Here is a tiny trained network, its code and every weight. The questions are about switching its units off for an input and a target symbol, where a switched-off unit gives its printed mean instead of its output.

import numpy as np


def w(rows, s, z=0):
    codes = np.array(rows[::2]) - 128.0
    scale = np.full(codes.shape[1], s)
    scale[-1] = z or s
    return codes * scale


def f(y):
    return np.maximum(y, 0)


def softmax(a):
    e = np.exp(a - a.max(-1, keepdims=True))
    return e / e.sum(-1, keepdims=True)


def log_softmax(a):
    a = a - a.max(-1, keepdims=True)
    return a - np.log(np.exp(a).sum(-1, keepdims=True))


def net(x, mask):
    ids = ['αβδεζηθλξστφω'.index(c) for c in x.split()]
    T = len(ids)
    res = E[ids] + P[:T]
    u = 0
    for l in range(2):
        q, k, v = (res @ M[l].T for M in (Q, K, V))
        z = softmax(np.where(np.tri(T) > 0, q @ k.T / 2**0.5, -1e9)) @ v
        res = res + np.where(mask[u], z, O[l][:, -1]) @ O[l][:, :-1]
        u += 1
        y = f(res @ A[l][:, :-1].T + A[l][:, -1])
        res = res + np.where(mask[u : u + 12], y, B[l][:, -1]) @ B[l][:, :-1]
        u += 12
    return log_softmax(res[-1] @ U[:, :-1].T + U[:, -1])


Q, K, V, O, A, B = {}, {}, {}, {}, {}, {}
E = w([
[97,173,91,22,107,7,152],'α',
[208,82,127,67,108,193,198],'β',
[18,136,111,15,145,103,152],'δ',
[92,178,99,41,80,32,162],'ε',
[165,144,164,98,139,155,57],'ζ',
[117,97,102,216,199,135,147],'η',
[163,91,177,78,121,210,53],'θ',
[160,138,161,95,121,123,43],'λ',
[178,189,113,117,232,141,92],'ξ',
[162,139,167,68,124,165,59],'σ',
[143,216,193,100,95,165,59],'τ',
[139,111,177,56,119,206,61],'φ',
[85,231,99,74,13,68,174],'ω',
],0.012)
P = w([
[144,192,16,88,152,176,84],'0',
[101,113,76,91,79,124,69],'1',
[80,135,115,108,98,122,111],'2',
[79,124,150,110,121,109,127],'3',
[94,112,187,108,130,87,141],'4',
[98,107,225,112,136,79,151],'5',
[112,97,254,101,150,66,164],'6',
],0.0093)
Q[0] = w([
[228,85,113,254,155,163,54],'L0H0',
[229,144,150,121,115,208,62],'L0H0',
],0.0086)
K[0] = w([
[109,138,10,131,114,144,94],'L0H0',
[119,135,79,79,97,134,110],'L0H0',
],0.014)
V[0] = w([
[75,225,183,64,105,162,1],'L0H0',
[104,123,123,220,133,165,23],'L0H0',
],0.0061)
O[0] = w([
[212,26,92,212,119,78,62,252],'L0H0',
[25,1,160,100,10,175,151,115],'L0H0',
],0.0076,0.0022)
A[0] = w([
[12,104,201,88,92,116,214,94],'L0N0',
[79,169,122,2,82,137,74,125],'L0N1',
[143,41,204,169,87,159,139,181],'L0N2',
[198,231,77,192,98,91,151,3],'L0N3',
[161,83,153,137,248,57,49,214],'L0N4',
[115,199,92,175,59,83,117,90],'L0N5',
[122,104,132,133,216,159,144,193],'L0N6',
[40,238,115,47,100,80,124,99],'L0N7',
[61,89,101,128,126,170,16,163],'L0N8',
[143,76,169,51,116,113,150,128],'L0N9',
[92,124,90,194,131,101,122,112],'L0N10',
[135,95,171,161,83,20,113,147],'L0N11',
],0.008,0.0043)
B[0] = w([
[187,125,128,108,106,5,153,187],'L0N0',
[186,108,187,208,127,138,91,181],'L0N1',
[151,193,87,85,136,141,163,203],'L0N2',
[78,92,110,45,172,133,99,137],'L0N3',
[52,143,134,123,84,167,146,254],'L0N4',
[94,112,145,98,177,107,95,138],'L0N5',
[117,171,83,132,109,130,126,195],'L0N6',
[118,124,162,180,209,139,99,169],'L0N7',
[97,182,125,159,135,94,133,209],'L0N8',
[129,145,157,134,101,93,132,177],'L0N9',
[84,145,103,114,131,135,131,153],'L0N10',
[66,117,122,143,106,153,153,180],'L0N11',
],0.011,0.0074)
Q[1] = w([
[122,72,94,123,3,155,136],'L1H0',
[225,177,95,145,150,167,230],'L1H0',
],0.0075)
K[1] = w([
[104,151,98,130,128,149,6],'L1H0',
[168,2,92,132,156,161,153],'L1H0',
],0.0097)
V[1] = w([
[253,156,168,17,72,142,137],'L1H0',
[127,194,118,206,141,22,165],'L1H0',
],0.0054)
O[1] = w([
[1,147,95,163,118,119,152,2],'L1H0',
[152,173,128,91,106,210,54,222],'L1H0',
],0.007,0.0044)
A[1] = w([
[239,94,107,83,126,171,120,96],'L1N0',
[69,99,39,175,178,254,141,74],'L1N1',
[120,114,60,97,140,94,153,192],'L1N2',
[76,119,189,97,89,120,135,188],'L1N3',
[99,56,159,227,130,70,127,44],'L1N4',
[149,169,179,121,184,170,133,253],'L1N5',
[75,145,113,199,188,87,170,109],'L1N6',
[172,136,118,61,128,175,63,64],'L1N7',
[166,113,73,56,132,125,177,33],'L1N8',
[174,201,129,136,143,181,134,113],'L1N9',
[29,135,106,125,128,167,179,218],'L1N10',
[147,179,136,158,126,75,109,23],'L1N11',
],0.0089,0.0041)
B[1] = w([
[78,94,195,131,105,132,61,147],'L1N0',
[107,50,191,160,109,134,73,180],'L1N1',
[157,146,105,122,144,127,139,192],'L1N2',
[135,94,97,147,112,120,117,231],'L1N3',
[142,114,105,185,164,112,254,157],'L1N4',
[134,132,87,120,108,148,112,242],'L1N5',
[100,114,152,99,114,193,116,178],'L1N6',
[95,89,174,117,145,94,137,166],'L1N7',
[83,117,159,168,90,180,82,150],'L1N8',
[103,85,104,155,100,120,128,187],'L1N9',
[194,157,141,105,101,103,117,253],'L1N10',
[136,109,139,136,144,205,157,158],'L1N11',
],0.012,0.006)
U = w([
[103,149,159,94,179,126,86,73],'α',
[45,150,148,158,173,205,160,82],'β',
[81,103,187,142,59,179,3,220],'δ',
[108,138,168,95,168,119,94,58],'ε',
[94,86,131,157,126,82,142,68],'ζ',
[232,139,209,167,172,124,101,75],'η',
[72,72,113,173,123,91,158,60],'θ',
[101,93,131,142,136,103,139,82],'λ',
[113,132,134,139,148,123,122,58],'ξ',
[88,93,135,140,133,90,126,64],'σ',
[184,210,1,98,102,111,186,255],'τ',
[92,89,128,155,128,92,139,62],'φ',
[112,113,160,88,170,99,96,82],'ω',
],0.0069,0.0054)

Each question gives the input, a string of symbols that net reads in full, and the target symbol t.
The units are the heads (2 rows each of Q, K, V and O) and the neurons (one row each of A and B). Each row of codes is followed by its name. A weight is (code - 128) times the scale printed after its matrix; where a second scale follows, it is the last column's (O, A, B and U).
mask holds one flag per unit, layer by layer, with each layer's heads first. A switched-off unit (its flag False) gives its mean, the last column of its rows in O or B, instead of its output. The means were averaged over made-up inputs and are rounded, as every weight is.
A unit's drop is (log p(t) with every unit on - log p(t) with that unit switched off) / (log p(t) with every unit on - log p(t) with every unit switched off).
The circuit of an input: a set's keep is (log p(t) with only the set's units on - log p(t) with every unit switched off) / (log p(t) with every unit on - log p(t) with every unit switched off). Starting from the 12 units with the biggest drops (on a tie, the unit counted first), units are removed one at a time, each time the one whose removal leaves the highest keep (on an exact tie, the one counted first), for as long as the keep stays at least 0.8.
units of the circuit, in order: the units of the circuit, biggest drop first
most important unit: the unit with the biggest drop
k most important neurons: the k neurons with the biggest drops, biggest first
k most important neurons of layer l: the k neurons of layer l with the biggest drops, biggest first
drop when u is switched off: that unit's drop, to one decimal
input η θ θ φ δ τ ξ, target δ: most important unit => L0N4
input ζ ξ η δ ε, target δ: 2 most important neurons => L0N0, L0N7
input λ η β, target δ: units of the circuit, in order => L1N0, L0N8
input φ τ η δ ω, target δ: units of the circuit, in order => L1H0, L0N7, L0N2
input η δ η ω, target η: 3 most important neurons of layer 0 => L0N1, L0N7, L0N0
input φ η η φ τ β β, target τ: 2 most important neurons of layer 0 => L0N2, L0N1
input η β ω, target β: 4 most important neurons => L0N7, L1N4, L0N1, L1N6
input θ ε η σ β δ, target β: units of the circuit, in order => L0H0, L0N7, L1N6, L1H0
input ε β η, target δ: 2 most important neurons of layer 1 => L1N1, L1N6
input φ η β δ ζ η ω, target η: 3 most important neurons => L0N7, L0N1, L0N0
input δ δ η η η β ε, target β: 2 most important neurons => L0N7, L1N6
input ε η η ε, target η: 2 most important neurons of layer 0 => L0N1, L0N7
input η η λ δ ξ, target δ: 3 most important neurons of layer 0 => L0N0, L0N8, L0N9
input φ η η α, target η: most important neuron => L0N1
input η η φ η λ β, target δ: 3 most important neurons of layer 1 => L1N0, L1N8, L1N4
input θ δ β λ η σ θ, target τ: 2 most important neurons of layer 0 => L0N2, L0N1
input ζ δ η η δ α, target δ: 2 most important neurons => L0N7, L0N0
input η β α, target β: 2 most important neurons of layer 1 => L1N4, L1N6
input η β δ η β δ, target β: 2 most important neurons of layer 1 => L1N6, L1N4
input δ η λ η β η β, target τ: most important neuron of layer 0 => L0N4
input θ σ η θ, target τ: drop when L0N9 is switched off => 0.2
input β δ η, target δ: drop when L0N0 is switched off => 0.5
input β η σ η δ η δ, target η: drop when L0N7 is switched off => 0.3
input θ η η σ η, target τ: drop when L1H0 is switched off => 0.0
